Here is a tiny trained network, its code and every weight. The questions are about switching its units off for an input and a target symbol, where a switched-off unit gives its printed mean instead of its output.

import numpy as np


def w(rows, s, z=0):
    codes = np.array(rows[::2]) - 128.0
    scale = np.full(codes.shape[1], s)
    scale[-1] = z or s
    return codes * scale


def norm(h):
    return h / np.sqrt((h * h).mean(-1, keepdims=True) + 1e-5)


def f(y):
    return y / 2 * (1 + np.tanh(0.7978845608 * (y + 0.044715 * y**3)))


def softmax(a):
    e = np.exp(a - a.max(-1, keepdims=True))
    return e / e.sum(-1, keepdims=True)


def log_softmax(a):
    a = a - a.max(-1, keepdims=True)
    return a - np.log(np.exp(a).sum(-1, keepdims=True))


def net(x, mask):
    ids = ['ΛΠΣΦαβγδεζθμξτψω'.index(c) for c in x.split()]
    T = len(ids)
    res = E[ids] + P[:T]
    u = 0
    for l in range(2):
        q, k, v = (norm(res) @ M[l].T for M in (Q, K, V))
        z = softmax(np.where(np.tri(T) > 0, q @ k.T / 2**0.5, -1e9)) @ v
        res = res + np.where(mask[u], z, O[l][:, -1]) @ O[l][:, :-1]
        u += 1
        y = f(norm(res) @ A[l][:, :-1].T + A[l][:, -1])
        res = res + np.where(mask[u : u + 4], y, B[l][:, -1]) @ B[l][:, :-1]
        u += 4
    return log_softmax(norm(res)[-1] @ U[:, :-1].T + U[:, -1])


Q, K, V, O, A, B = {}, {}, {}, {}, {}, {}
E = w([
[230,17,191,150,118],'Λ',
[117,221,135,121,14],'Π',
[26,98,195,172,190],'Σ',
[229,105,104,125,151],'Φ',
[172,132,60,210,56],'α',
[51,162,76,145,82],'β',
[108,110,157,60,179],'γ',
[236,190,170,221,101],'δ',
[165,118,181,97,175],'ε',
[123,116,7,105,167],'ζ',
[157,88,141,156,49],'θ',
[181,191,105,173,119],'μ',
[121,29,129,87,168],'ξ',
[162,123,106,100,84],'τ',
[103,178,105,96,123],'ψ',
[160,144,88,189,157],'ω',
],0.019)
P = w([
[139,248,185,254,162],'0',
[135,224,158,242,141],'1',
[148,210,159,222,143],'2',
[165,185,157,230,148],'3',
[167,156,149,225,140],'4',
[169,152,154,202,168],'5',
[169,134,148,203,168],'6',
[172,135,147,188,172],'7',
[173,126,135,183,183],'8',
[184,144,143,181,196],'9',
[173,114,142,177,183],'10',
[176,120,143,176,212],'11',
[173,124,139,182,200],'12',
[168,106,136,151,191],'13',
],0.0049)
Q[0] = w([
[28,61,106,138,62],'0.h1',
[71,82,2,144,119],'0.h1',
],0.0088)
K[0] = w([
[93,163,255,157,138],'0.h1',
[121,177,208,129,27],'0.h1',
],0.0087)
V[0] = w([
[97,86,81,153,213],'0.h1',
[76,144,45,1,36],'0.h1',
],0.0042)
O[0] = w([
[111,92,103,254,83,135],'0.h1',
[96,77,112,56,46,4],'0.h1',
],0.0068,0.0017)
A[0] = w([
[180,2,128,62,75,253],'0.n1',
[31,105,239,190,181,135],'0.n2',
[119,6,119,116,221,92],'0.n3',
[192,127,147,246,40,246],'0.n4',
],0.0058,0.0028)
B[0] = w([
[168,140,187,48,234,182],'0.n1',
[35,65,105,1,202,153],'0.n2',
[243,203,98,85,48,157],'0.n3',
[108,168,172,60,108,253],'0.n4',
],0.0095,0.0064)
Q[1] = w([
[246,227,157,113,128],'1.h1',
[136,154,104,183,137],'1.h1',
],0.011)
K[1] = w([
[160,105,6,127,106],'1.h1',
[130,166,107,124,96],'1.h1',
],0.014)
V[1] = w([
[173,160,7,121,148],'1.h1',
[81,255,221,126,113],'1.h1',
],0.0052)
O[1] = w([
[183,7,2,131,171,253],'1.h1',
[77,101,112,190,90,109],'1.h1',
],0.0078,0.0055)
A[1] = w([
[2,132,79,163,128,86],'1.n1',
[129,125,34,236,80,154],'1.n2',
[98,123,11,144,122,159],'1.n3',
[26,96,41,206,142,2],'1.n4',
],0.011,0.0028)
B[1] = w([
[155,152,37,103,5,154],'1.n1',
[82,84,71,86,190,253],'1.n2',
[198,125,255,97,138,209],'1.n3',
[148,17,201,230,115,160],'1.n4',
],0.012,0.005)
U = w([
[178,76,213,162,110,88],'Λ',
[118,199,130,130,83,230],'Π',
[55,95,173,115,132,176],'Σ',
[223,164,101,192,140,108],'Φ',
[86,88,72,120,133,223],'α',
[148,85,137,153,39,118],'β',
[49,168,144,52,184,2],'γ',
[182,190,164,224,122,151],'δ',
[107,172,193,153,201,217],'ε',
[146,120,100,133,130,30],'ζ',
[138,135,233,117,72,120],'θ',
[101,220,86,151,191,120],'μ',
[179,108,93,68,127,62],'ξ',
[165,183,138,59,83,188],'τ',
[153,33,152,147,73,117],'ψ',
[140,48,140,252,187,33],'ω',
],0.015,0.0064)

Each question gives the input, a string of symbols that net reads in full, and the target symbol t.
The units are the heads (2 rows each of Q, K, V and O) and the neurons (one row each of A and B). Each row of codes is followed by its name. A weight is (code - 128) times the scale printed after its matrix; where a second scale follows, it is the last column's (O, A, B and U).
mask holds one flag per unit, layer by layer, with each layer's heads first. A switched-off unit (its flag False) gives its mean, the last column of its rows in O or B, instead of its output. The means were averaged over made-up inputs and are rounded, as every weight is.
A unit's drop is (log p(t) with every unit on - log p(t) with that unit switched off) / (log p(t) with every unit on - log p(t) with every unit switched off).
The circuit of an input: a set's keep is (log p(t) with only the set's units on - log p(t) with every unit switched off) / (log p(t) with every unit on - log p(t) with every unit switched off). Starting from all 10 units, units are removed one at a time, each time the one whose removal leaves the highest keep (on an exact tie, the one counted first), for as long as the keep stays at least 0.8.
circuit, biggest first: the units of the circuit, biggest drop first
k most important neurons: the k neurons with the biggest drops, biggest first
top k neurons in layer l: the k neurons of layer l with the biggest drops, biggest first
drop of u: that unit's drop, to one decimal
input ε θ ε ε ε α, target α: top 2 neurons in layer 0 -> 0.n4; 0.n2
input ξ ε ζ, target ω: top 2 neurons in layer 0 -> 0.n1; 0.n4
input τ Π α ε γ μ ψ, target ψ: 3 most important neurons -> 0.n4; 1.n4; 1.n1
input ε Φ α ζ, target ω: 2 most important neurons -> 1.n4; 0.n4
input Π β ε α ε τ θ, target θ: 3 most important neurons -> 0.n4; 1.n2; 0.n3
input β Φ α δ ζ ε δ τ ε μ ε α α, target ξ: top 2 neurons in layer 1 -> 1.n2; 1.n3
input ζ μ ε γ τ ε μ ψ, target Λ: circuit, biggest first -> 1.n3; 0.n1; 0.n4
input δ τ ε ε γ ω, target ω: 3 most important neurons -> 0.n1; 1.n4; 0.n3
input ε ε τ γ ε Σ Π Π, target Π: circuit, biggest first -> 1.n3; 1.h1
input γ μ ε θ μ θ ε Φ τ μ ε ε Σ ψ, target ψ: 4 most important neurons -> 0.n1; 0.n4; 1.n4; 1.n1
input Π ζ ε ψ, target Λ: 3 most important neurons -> 1.n3; 1.n4; 0.n2
input ε ε ε θ μ β α β ε ε Π, target Π: 2 most important neurons -> 1.n3; 0.n1
input ε τ ζ ζ Λ ε Π β, target β: most important neuron -> 1.n1
input θ δ τ ε ξ ζ μ, target ξ: top 2 neurons in layer 0 -> 0.n4; 0.n1
input α ψ ε δ ω, target ω: 2 most important neurons -> 1.n4; 1.n2
input ε α ε ε μ μ, target μ: top 3 neurons in layer 1 -> 1.n2; 1.n4; 1.n3
input δ τ ε α ψ ε δ ψ Λ α ζ τ α, target ξ: top 2 neurons in layer 0 -> 0.n4; 0.n2
input ε ε γ ζ ε Λ ε τ μ, target ξ: most important neuron -> 1.n2
input Φ γ Φ Φ τ ε ζ Φ ε β, target ψ: 2 most important neurons -> 1.n4; 1.n1
input ψ ω τ α Φ δ ε δ τ ξ τ ζ Π β, target ψ: drop of 1.n4 -> 0.5
input τ Φ ε Π Φ β ε Φ ζ ε α Σ, target α: drop of 1.n3 -> 0.4
input γ Σ μ, target μ: drop of 1.n1 -> 0.0
